In the rows, zero is written as 128.
 99 194 173 112 150 111 118 163  84 153 154 163 186  80 144 167 112 146  58 133 122  99 148 119 140 177 147 154 125 139 106 118 117 140 116 125 108 182 126 118  78 111 -> <52>
 99 151 155 116 150 104 144 175  91 153 171 127 185  98 140 193  94 138  67 131  95 169 143 125 142 164 163 170  84 143  98 130 108 136 107 150 135 152 109 119  80 116 -> <188>
 63 134 199 159  74  98  74  75 121  86 168 115 105 125 119  70 109  60  88  74 129 139 117 134 132 242 120 145 137 127 100  96 168 156 184 130 140 106 129 124  99 152 -> <34>
 60 141 187 158  75 105  77  92 101 125 155 132 124 115 146 100  92  64 102  68 148 118  99 111 117 226 100 148 143 131 103  87 169 161 192 126 147 108 136 135 115 152 -> <34>
100 174 153 119 154 106 134 184  92 139 167 143 188  84 147 199  89 138  52 124  83 149 171 119 149 183 159 170 104 132 105 128 116 142  98 152 128 162 118 106  80 113 -> <138>
 92 192 159 122 143 105 120 175  90 147 167 158 197  85 144 165 110 136  79 124 118 124 144 129 147 160 133 169 129 131  96 118 113 138 112 146 117 171 141 118  90 102 -> <28>
 88 146 167 119 151 124 136 171 100 150 177 147 179  99 129 186 102 134  59 124  92 151 147 124 144 177 159 160 100 139  99 127 116 136  98 146 125 177 124 109  84 111 -> <94>
 89 172 165 122 147  83 128 176  91 144 162 152 185 111 143 168 107 126  71 116 120 129 164 125 141 152 145 160 120 132  89 128 109 144  97 160 107 177 137 113  90 114 -> <91>
101 182 172 121 154 116 130 173  94 149 171 155 195  85 148 163  97 146  59 145 117 135 146 119 149 188 136 154 104 145 101 119 104 139 127 129 121 174 118 113  81 109 -> <188>
 62 143 198 152  83  98  96  82 114 118 163 126 114 126 126  90  89  63  99  59 160 129 123 112 121 214 103 139 133 124  93  86 166 163 196 137 141 116 119 135 115 157 -> <91>
 96 163 157 118 150 101 121 171 103 148 176 130 191  82 145 185 104 126  62 120  76 156 153 139 143 173 163 170  82 136 103 138 114 135 114 147 126 157 122 124  75 103 -> <28>
104 193 169 107 148  87 111 179  60 135 166 137 148  87 169 172 114 146  59 141 125 133 141 106 129 181 134 166 146 148  89 159 104 163 115 127 124 163 167 101  78 112 -> <4>
 82 136 192 173  81 118  90  62 135 111 184 111 113 115 122  82  93  62  93  75 131 131 129 105 118 231 118 143 136 129  99  97 157 147 188 126 154 111 127 132 104 141 -> <163>
112 201 175 129 143  90 120 168  75 152 167 142 175  87 160 157 115 146  62 152 103 115 138 108 139 180 140 166 140 144  99 148 106 160 108 115 108 170 156 106  92 105 -> <163>
 60 139 195 143  82 102  71  70 129 100 179 116  95  98 119  76 111  55  84  67 144 138 119 130 122 227 123 146 158 122  92  96 161 149 187 139 145 107 135 129 101 148 -> <28>
104 160 163 123 149  98 141 181  86 145 167 135 187 101 148 186  98 141  62 137  94 161 144 125 143 169 153 166  74 143  98 131 106 142 116 135 124 165 111 117  87 113 -> <188>
 94 185 171 107 147  87 126 178  67 133 165 149 142  91 153 159 120 143  59 148 110 122 147 114 131 196 129 160 140 147  99 157 108 168 113 111 103 176 158  97  81 112 -> <94>
 92 198 188 133 138 111 124 179 100 153 191 168 191  88 152 147 109 135  52 137 124 110 145  98 136 187 124 154 125 147  94 117 111 157 119 126 104 199 132  93  82 122 -> <163>
108 211 168 106 143  98 122 172  57 131 167 150 150  76 166 169 114 140  56 145 100 113 141 106 131 198 142 157 152 148 106 149  99 164 113 118 119 172 154 105  98 123 -> <138>
 71 141 197 157  78 110  97  84 111 130 170 125 123 119 140 101  88  64  91  81 163 115 107  93 116 213 101 142 161 128  89  83 151 162 195 134 149 119 136 133 123 157 -> <163>
 82 156 160 125 139  87 120 177 106 131 164 141 182 108 140 169 110 134  62 117  80 156 166 123 151 170 146 162 122 121  90 145 109 126 101 156 121 177 139 110  76 113 -> <34>
 81 138 187 167  86  94  62  72 128 119 158 108 140 117 121 116  87  57 102  68 134 138 117 122 125 217 136 157 119 111  88 105 172 140 190 154 152 103 125 128 110 131 -> <4>
 78 126 202 173  88 114  76  57 126 107 174 120  90 107 121  55 111  68  96  71 139 145 119 114 135 222 112 138 138 122 104  96 168 138 176 124 147 110 128 135 112 137 -> <91>
 99 173 160 123 146  84 110 176  93 148 156 140 203  99 145 191 103 129  71 119 111 142 154 123 137 160 148 174 108 126  81 142 107 137 116 165 118 173 132 108  88 104 -> <4>
 97 214 162 115 139 129 121 167  95 117 179 165 180  91 144 140 105 142  48 131 105 106 162 109 155 203 130 152 136 129 100 117 109 146 120 126 120 192 132 105  74 112 -> <138>
 86 179 168 129 130  86 117 181  86 141 161 151 197 107 151 160 111 130  75 124 107 133 152 132 146 174 127 171 111 132  99 138 118 142 112 138 116 172 138 103  85 111 -> <34>
106 218 184 103 154 102 127 159  65 136 160 155 141  73 155 157 120 148  65 130 120 110 139 119 141 184 148 150 161 156 111 151 111 162 105 121 121 174 150 118  88 118 -> <91>
 75 109 187 180  84 103  77  64 125 120 170 111 125 121 127  92  93  71 103  79 112 156 125 125 137 229 116 149 120 115 107 106 165 123 179 130 155  94 134 137 117 127 -> <34>
 85 136 193 168  89 115  73  47 121  95 157 118 103  99 117  75 105  64  91  84 130 123 134 115 120 239 113 134 141 120 104  98 171 139 194 112 143 113 136 134 107 129 -> <52>
 96 171 164 113 153 107 121 163 104 133 162 136 185  87 126 188  97 128  52 122  80 136 171 120 145 184 166 157 102 129 103 128 126 138 112 142 121 173 123 117  55 110 -> <52>
 58 148 181 143  70 103  89  81 103 124 169 135 115 105 136  97 107  53 102  65 158 117 104 117 107 204  95 150 136 130  93  81 156 158 197 140 144 116 130 137 127 159 -> <28>
 75 137 189 152  80 100  82  72 100 112 149 127 121 110 130 102  97  54  96  74 153 109 112 110 109 215 105 143 140 123  97  88 174 157 198 123 142 120 130 132 119 147 -> <52>
 73 145 188 153  79 112  93  94  96 120 166 133 126 117 134 108  93  65  91  70 165 119 110 108 110 221 104 148 156 128  99  80 155 164 192 136 137 114 124 130 133 154 -> <138>
118 199 162 107 155  92 108 166  78 141 140 132 172  84 153 194 113 149  76 144  98 135 143 115 146 172 142 168 132 139  99 159  98 154 116 145 119 155 155 120  89 105 -> <4>
 75 141 194 170  77 103  70  74 140 124 167 116 139 111 125  95  91  46  91  67 132 121 120 113 126 219 127 154 130 115  94  91 169 148 183 141 149 117 126 125 108 140 -> <163>
113 202 173 105 153  90 113 163  68 138 163 139 157  82 164 170 108 155  63 142 104 130 137 108 141 191 144 164 137 144  93 165 103 152 118 119 127 171 153 103  82 106 -> <4>
 95 173 165 113 153 112 136 179  92 128 182 144 174  94 149 168  90 144  52 126 108 154 148 116 139 189 152 154 102 146  94 125 112 149 125 127 134 173 122 109  69 115 -> <188>
 55 127 181 146  77 116  96  84 104 117 164 136 110 118 131 102  98  56  99  75 159 117 100 103 103 217  92 139 143 127  86  86 163 164 198 137 147 131 135 130 130 158 -> <94>
 90 174 170 113 148 113 130 168  94 136 165 160 175  98 132 155 121 143  59 138 109 119 145 126 147 182 137 155 125 135  96 133 105 142 114 135 108 196 134 110  88 109 -> <94>
 94 196 177 114 150 122 129 158 100 137 164 158 176  94 138 140 116 145  57 120 108 120 157 118 156 176 139 147 128 132 102 122 105 138 118 136 118 190 128 125  76 110 -> <91>
100 198 169 122 156 117 123 178  93 113 189 161 169  95 138 139 103 151  45 119 105 129 160 123 157 181 135 152 146 136  99 133 116 139 117 111 124 199 144 107  60 107 -> <129>
 70 146 179 150  71 101  86  87 105 120 168 132 125 120 140 107  88  51  91  72 151 111 116  98 112 224  98 148 141 117  93  83 156 161 196 139 141 117 128 126 128 153 -> <138>
106 167 157 122 146  89 112 166  93 149 151 134 197 101 144 198  96 127  77 123 102 140 151 122 147 160 154 174 105 128  86 139 107 131 107 167 126 163 131 115  90 106 -> <4>
 58 125 188 138  82 109  95  82 114 114 161 127  95 114 125 104  97  55  90  77 155 118 111 110 110 229 102 144 148 130  94  94 163 167 185 133 141 119 133 123 109 155 -> <94>
 71 109 197 173  94 119  79  56 133 115 174 119 100 116 112  76 112  69  97  84 126 136 104 109 126 221 117 147 145 112  98 109 167 126 168 126 148 121 136 127 122 126 -> <94>
 78 141 182 161  87 118  79  80 118 103 162 124 113 107 137 104  87  58  91  73 135 118 119  98 118 225 116 142 169 114 100  94 164 147 183 134 157 119 137 131 120 142 -> <138>
 87 127 187 174  92 105  70  62 125 100 183 117 108 111 116  79  96  58  96  73 127 145 120 127 137 216 119 141 150 118 100 105 163 126 183 128 156 112 137 135 116 136 -> <129>
105 200 165 116 142  94 127 168  72 128 166 145 156  92 154 160 115 143  63 138 109 126 138 116 124 181 145 157 130 147  96 151 104 156 123 117 121 176 146 114  89 114 -> <188>
103 177 152 108 155 105 130 186  85 133 172 142 180  77 152 194  95 136  51 130  88 148 165 120 148 189 158 168 113 139 108 130 109 150 102 148 128 163 123 105  76 114 -> <138>
 57 126 197 151  84 108  99  84 117 123 158 140 115 123 126 103  85  57  99  75 168 105 108 104 113 223  93 144 142 123  94  81 170 160 194 129 142 129 131 121 120 149 -> <94>
 99 168 155 110 145  81 108 165 101 132 155 141 185  93 132 169 108 127  66 128 101 133 170 123 142 166 143 159 120 124  94 144 124 140 111 148 112 171 143 102  71 110 -> <52>
100 165 148 120 147  76 116 184  86 132 175 146 176  96 139 179  95 124  70 114 112 151 164 133 142 156 149 165 143 130  87 143 112 139 108 151 122 173 153 106  79 112 -> <129>
106 188 148 119 148  99 121 179  89 127 172 157 191  97 139 167  98 132  72 122 109 128 157 132 149 158 140 156 148 133  93 139 111 138 115 139 123 191 145 111  79 109 -> <129>
 91 174 168 136 146  92 125 184 112 147 186 145 195  95 146 169 101 129  57 128 105 138 162 102 135 169 144 168 123 131  86 132 117 149  99 150 114 181 135  93  71 110 -> <163>
108 203 164  92 150 101 120 160  63 123 158 144 151  77 151 171 110 144  50 141 107 111 154 113 138 196 143 147 152 148 106 147 115 163 119 114 118 168 156 115  68 116 -> <52>
 99 187 167 112 138  89 130 180  64 134 172 149 160 106 159 153 113 142  65 141 122 131 132 105 127 175 132 156 138 149  90 137  98 161 122 113 115 177 149 101  88 120 -> <188>
103 188 161 125 150 112 124 182  85 134 164 155 184  82 147 161 116 151  53 142 104 130 155 113 156 180 131 166 135 126 104 124 105 140 108 138 111 177 130 111  88 107 -> <138>
 65 144 197 145  87  87  85  68 126  98 165 114  93 125 115  72  88  61  94  58 150 127 128 124 131 230 122 144 139 125  94  97 171 161 176 137 140 107 122 127  96 152 -> <91>
 72 144 200 151  85 104  81  64 132 100 168 107 100 117 127  70  98  62  78  69 132 124 117 107 125 231 123 145 160 124  88 104 153 153 184 126 154 122 133 129 104 150 -> <163>
102 173 158 117 154 111 122 173  96 133 188 143 184  93 137 181  92 122  58 124  92 151 163 135 151 175 157 154 117 142 101 129 110 139 114 143 131 168 135 112  71 117 -> <129>
 98 171 143 128 147  89 118 174  97 124 180 142 178 101 132 167 102 128  68 123  95 147 168 127 153 154 143 160 137 122  88 141 111 127 104 154 122 177 146 115  75 112 -> <129>
101 162 171 118 153 112 135 169  99 150 167 137 193  96 141 182 101 136  65 137 102 156 142 127 151 164 162 161 100 133  99 125 100 127 119 144 137 169 116 121  88 111 -> <188>
 70 134 190 131  92  83  69  64 121  97 154 105 103 105 118  83  92  57  79  76 141 121 129 118 128 242 119 146 149 115  92 102 168 154 190 128 141 107 131 127  84 143 -> <52>
102 180 145 126 143  86 122 190  93 128 156 150 198  96 150 177  97 130  66 120 101 138 174 119 139 178 131 172 115 123  90 135 115 150 106 150 107 173 126  99  90 102 -> <138>
 79 144 195 142  91  92  63  76 115  95 157 104 104 118 129  96 101  59  85  76 138 137 110 117 128 233 127 154 140 127  86 103 156 165 185 138 140 107 131 120  99 144 -> <4>
 70 136 195 143  91  89  68  77 120  88 174 109  95 119 119  75  89  50  80  69 136 138 120 129 133 231 124 141 161 124  90 100 157 155 189 125 148 111 142 123  93 156 -> <129>
110 198 173 113 146  95 131 167  63 142 159 147 157  89 157 165 109 152  65 145 114 123 129 115 138 182 145 161 132 148 105 143 102 154 121 108 122 167 146 115  90 110 -> <188>
 64 131 189 173  80 116  81  66 126 107 173 117 119 124 122  83  93  68 101  72 119 143 129 116 130 237 108 140 133 121 102  97 163 134 183 132 154 103 134 137 108 141 -> <34>
 63 126 185 151  79 103  71  67 134 117 159 113 120 117 108  88 102  50  94  81 124 124 109 127 138 226 122 152 121 108  93 101 171 142 179 145 141 114 121 128 108 144 -> <94>
104 169 140 120 148  91 121 175  86 137 169 147 194 101 135 172 108 129  72 128 106 141 160 140 149 144 144 164 138 128  88 138 100 129 107 157 119 177 145 119  89 107 -> <129>
 86 146 174 158  92 116  67  67 131 108 148 108 142 103 126 114  87  49  93  67 111 125 126 126 135 226 139 156 138 107 101 101 167 137 166 152 159 103 119 135 121 128 -> <138>
 87 158 178 139 139  93 117 184  97 150 168 141 203 108 141 173 104 131  65 125  88 153 153 138 155 179 151 172  85 133 108 131 125 136 104 138 113 160 127 103  75 107 -> <34>
108 194 172 103 152  96 112 164  73 139 159 133 156  87 158 177 109 151  61 136 103 138 138 109 141 183 148 163 142 142  93 161 104 152 117 129 131 165 156 107  83 111 -> <4>
 78 143 193 157  76 102  82  82  95 124 147 134 117 110 143 125  94  58 104  68 171 116 104 106 108 206 105 150 147 129  94  89 160 158 206 139 153 119 137 131 129 151 -> <4>
 79 145 199 173  90 135  87  54 137 117 183 117 113 102 123  79  91  79  91  78 135 129 121  93 135 230 112 135 167 121 102  95 156 130 189 128 166 114 129 145 110 142 -> <163>
100 171 163 121 148 104 138 176 102 147 184 139 186  87 152 189  94 131  51 129  96 139 154 111 142 179 155 165 101 146  97 129 114 153 104 148 127 169 121 109  73 118 -> <163>
109 206 165 109 150  90 119 174  71 128 181 149 163  99 140 154 108 143  58 131 109 118 146 132 144 178 149 159 157 148  98 155 106 153 105 115 112 178 158 105  72 110 -> <129>
108 165 162 120 150  97 130 168  88 153 166 134 188  96 146 204  93 142  62 127  98 151 153 121 143 176 155 172  83 140  94 140 111 140 113 152 125 157 119 112  80 106 -> <4>
 84 164 168 127 143  90 123 183  93 134 165 159 175 106 134 168 121 128  72 135 114 133 153 118 132 166 134 161 130 126  86 133 112 150 108 147  97 192 146  98  94 111 -> <94>
100 176 168 110 158 104 133 162 104 142 168 133 183 100 136 176  95 136  57 114  88 145 163 136 150 180 174 157  99 141 103 140 120 146 101 145 125 163 117 116  68 108 -> <91>
 75 143 200 137  87  95  64  59 120  98 148 116 114 115 113  76 102  55  80  69 137 110 123 124 133 236 123 145 143 115  98  91 163 149 194 119 135 120 129 129  95 139 -> <52>
